Below are the code and all the weights of a small trained network. Each question names an input and a class and asks about switching units off, where a switched-off unit gives its printed mean instead of its output.

import numpy as np


def w(rows, s, z=0):
    codes = np.array(rows[::2]) - 128.0
    scale = np.full(codes.shape[1], s)
    scale[-1] = z or s
    return codes * scale


def f(y):
    return np.maximum(y, 0)


def log_softmax(a):
    a = a - a.max(-1, keepdims=True)
    return a - np.log(np.exp(a).sum(-1, keepdims=True))


def net(x, mask):
    res = np.array(x, float).reshape(1, 4) / 4 @ E
    y = f(res @ A[0][:, :-1].T + A[0][:, -1])
    res = res + np.where(mask, y, B[0][:, -1]) @ B[0][:, :-1]
    return log_softmax(res[-1] @ U[:, :-1].T + U[:, -1])


A, B = {}, {}
E = w([
[120,103,175,253],'x0',
[144,140,79,190],'x1',
[108,216,121,84],'x2',
[76,97,144,149],'x3',
],0.012)
A[0] = w([
[150,126,133,131,255],'n0',
[156,118,108,179,61],'n1',
[142,153,106,133,106],'n2',
[218,109,83,116,239],'n3',
[131,117,151,45,136],'n4',
[140,157,122,65,99],'n5',
[88,155,139,68,159],'n6',
[124,172,173,111,89],'n7',
[132,111,168,15,147],'n8',
[62,173,113,244,91],'n9',
[147,158,145,210,117],'n10',
[137,170,76,126,215],'n11',
[121,205,247,181,119],'n12',
[81,11,184,110,95],'n13',
],0.015,0.0056)
B[0] = w([
[139,102,79,153,192],'n0',
[93,113,163,141,169],'n1',
[142,111,136,137,151],'n2',
[183,87,91,122,224],'n3',
[73,151,127,63,220],'n4',
[170,97,134,76,209],'n5',
[138,187,140,120,218],'n6',
[134,133,120,142,159],'n7',
[51,168,180,55,254],'n8',
[111,162,144,1,230],'n9',
[110,38,79,60,206],'n10',
[173,30,92,108,210],'n11',
[244,183,109,210,206],'n12',
[95,99,136,237,218],'n13',
],0.02,0.011)
U = w([
[151,47,119,193,253],'0',
[118,117,172,161,56],'1',
[10,27,161,188,36],'2',
[145,118,143,48,166],'3',
],0.011,0.0054)

Each question gives the input, the list of numbers given to net, and the class t.
The units are the neurons (one row each of A and B). Each row of codes is followed by its name. A weight is (code - 128) times the scale printed after its matrix; where a second scale follows, it is the last column's (A, B and U).
mask holds one flag per neuron, in row order. A switched-off neuron (its flag False) gives its mean, the last column of its row in B, instead of its output. The means were averaged over made-up inputs and are rounded, as every weight is.
A unit's drop is (log p(t) with every unit on - log p(t) with that unit switched off) / (log p(t) with every unit on - log p(t) with every unit switched off).
The circuit of an input: a set's keep is (log p(t) with only the set's units on - log p(t) with every unit switched off) / (log p(t) with every unit on - log p(t) with every unit switched off). Starting from the 12 units with the biggest drops (on a tie, the unit counted first), units are removed one at a time, each time the one whose removal leaves the highest keep (on an exact tie, the one counted first), for as long as the keep stays at least 0.8.
units of the circuit, in order: the units of the circuit, biggest drop first
k most important neurons: the k neurons with the biggest drops, biggest first
drop of u: that unit's drop, to one decimal
input [3,5,-8,6], class 2: most important neuron : [n13]
input [0,7,5,-7], class 0: units of the circuit, in order : [n8; n11]
input [-1,2,-3,3], class 2: 3 most important neurons : [n12; n11; n5]
input [-1,5,-6,3], class 2: units of the circuit, in order : [n12; n13]
input [4,-4,7,-3], class 0: 4 most important neurons : [n12; n9; n8; n4]
input [6,-3,2,1], class 0: 2 most important neurons : [n12; n8]
input [0,0,-2,3], class 2: 2 most important neurons : [n12; n3]
input [0,2,-6,-1], class 0: 3 most important neurons : [n8; n4; n3]
input [-2,-7,-7,-5], class 2: 2 most important neurons : [n13; n9]
input [2,-3,-3,5], class 2: 2 most important neurons : [n13; n3]
input [3,1,-4,6], class 2: drop of n13 : 0.8
input [5,-7,-8,-7], class 0: drop of n8 : 0.2
input [5,7,-3,0], class 3: drop of n9 : 4.6
input [2,-7,-1,1], class 2: units of the circuit, in order : [n13]
